[[-12  20 -32  40]
 [-25  20  34  -4]
 [ -9  10  22 -20]
 [-15  22 -34  32]
 [ 13  30 -20   9]]
->
[[20 34]
 [10 22]]

[[  2 -13  -8]
 [ -8 -43 -15]
 [ -7   7  10]
 [  0  13   8]]
->
[[-43 -15]
 [  7  10]]

[[ 34 -39 -29 -22  42]
 [  3  29   9 -23  -1]
 [-21  28  29 -24 -41]
 [ -7  13  13  25 -19]]
->
[[29  9]
 [28 29]]

[[-30 -28  29  28]
 [ 36  35 -36 -37]
 [-32 -30  31  32]
 [ 33  31 -31 -32]]
->
[[ 35 -36]
 [-30  31]]

[[ 30  38 -29 -28]
 [-31 -37  27  24]
 [-27 -33  22  21]
 [-23 -29  18  14]]
->
[[-37  27]
 [-33  22]]

[[ 10 -32  35]
 [ 30 -30 -21]
 [  7 -34  41]
 [ -7   6  -3]]
->
[[-30 -21]
 [-34  41]]
---
[[ 40 -12]
 [-39  41]
 [ 26 -38]
 [ 32 -42]]
->
[[ 40 -12]
 [ 26 -38]]

[[-24  22   7 -10 -21  27  18 -29 -31  22  19  20  11]
 [-26  43  27 -20 -27  43  39 -35 -35  40  38  43  37]
 [ 18 -26 -10  10  15 -30 -19  26  28 -23 -19 -24 -13]
 [ 16 -28 -13  17  16 -30 -21  28  27 -27 -20 -23 -13]]
->
[[-24  22   7 -10 -21  27  18 -29 -31  22  19  20  11]
 [ 18 -26 -10  10  15 -30 -19  26  28 -23 -19 -24 -13]]

[[-11  16  -1 -26 -24  24   4]
 [ 29  31  -4 -24   0 -28  29]
 [  4 -28 -28  -4  40 -33  22]
 [-32 -22  -5  29 -12 -31  -2]
 [-17  39 -24 -28 -35 -16 -21]
 [-16 -29 -20  23  -2  10  31]
 [ 34  -7 -40  -4 -24  40  11]
 [ 25 -20 -14   5  -1   7 -39]
 [-11  15 -26  40  14  27  25]
 [-25 -38  18  30  32 -29  -4]
 [-10 -26 -26 -35 -30  -1 -35]
 [  6 -20  -9  33   7  -1 -27]]
->
[[-11  16  -1 -26 -24  24   4]
 [  4 -28 -28  -4  40 -33  22]
 [-17  39 -24 -28 -35 -16 -21]
 [ 34  -7 -40  -4 -24  40  11]
 [-11  15 -26  40  14  27  25]
 [-10 -26 -26 -35 -30  -1 -35]]

[[  5   1  -1   0   1   3  -5  -7   0  26  13]
 [-15 -12  23   2  -7  17  15 -25 -17  21  -7]
 [ 22   6 -23  -7   3   2   4  13   7 -13  -2]
 [ -9   0  10   8   6   7   3   0  -8 -27 -10]
 [  4  -2 -10  -5  -3  -9 -15  -9 -12 -14  -4]
 [ -5   2  15   0  -8 -12   3   5  19  39   7]]
->
[[  5   1  -1   0   1   3  -5  -7   0  26  13]
 [ 22   6 -23  -7   3   2   4  13   7 -13  -2]
 [  4  -2 -10  -5  -3  -9 -15  -9 -12 -14  -4]]

[[ -6 -12  18  17 -25  -2 -10]
 [-10  12  14  -7 -21  23 -12]
 [ -2 -18  17  13 -19 -15  -4]
 [  1 -14   1 -11  12   3   5]
 [  4  20 -13   1 -11  31   2]
 [ -9   3   6  17  -1  -6  -6]
 [-11  -3   6  -6   6  -3   8]
 [  1   3   2   2 -13  -3 -15]
 [ -5  21 -15   8 -15   4   6]
 [-20   5  12 -10 -26  18   1]]
->
[[ -6 -12  18  17 -25  -2 -10]
 [ -2 -18  17  13 -19 -15  -4]
 [  4  20 -13   1 -11  31   2]
 [-11  -3   6  -6   6  -3   8]
 [ -5  21 -15   8 -15   4   6]]

[[ 28 -19  27 -20  27  30  28 -20 -18]
 [  8 -14   9 -14   9   7   9 -13 -15]
 [-18  21 -16  22 -17 -20 -17  23  19]
 [-19  14 -18  15 -18 -20 -19  16  13]
 [ 21 -12  18 -13  19  23  21 -14 -10]
 [ 14 -20  13 -21  13  16  14 -21 -19]
 [ -1 -18   1 -17   0  -2   0 -16 -19]
 [-22  31 -20  32 -21 -23 -22  32  30]
 [-11  19  -9  20 -10 -12 -10  20  17]]
->
[[ 28 -19  27 -20  27  30  28 -20 -18]
 [-18  21 -16  22 -17 -20 -17  23  19]
 [ 21 -12  18 -13  19  23  21 -14 -10]
 [ -1 -18   1 -17   0  -2   0 -16 -19]
 [-11  19  -9  20 -10 -12 -10  20  17]]
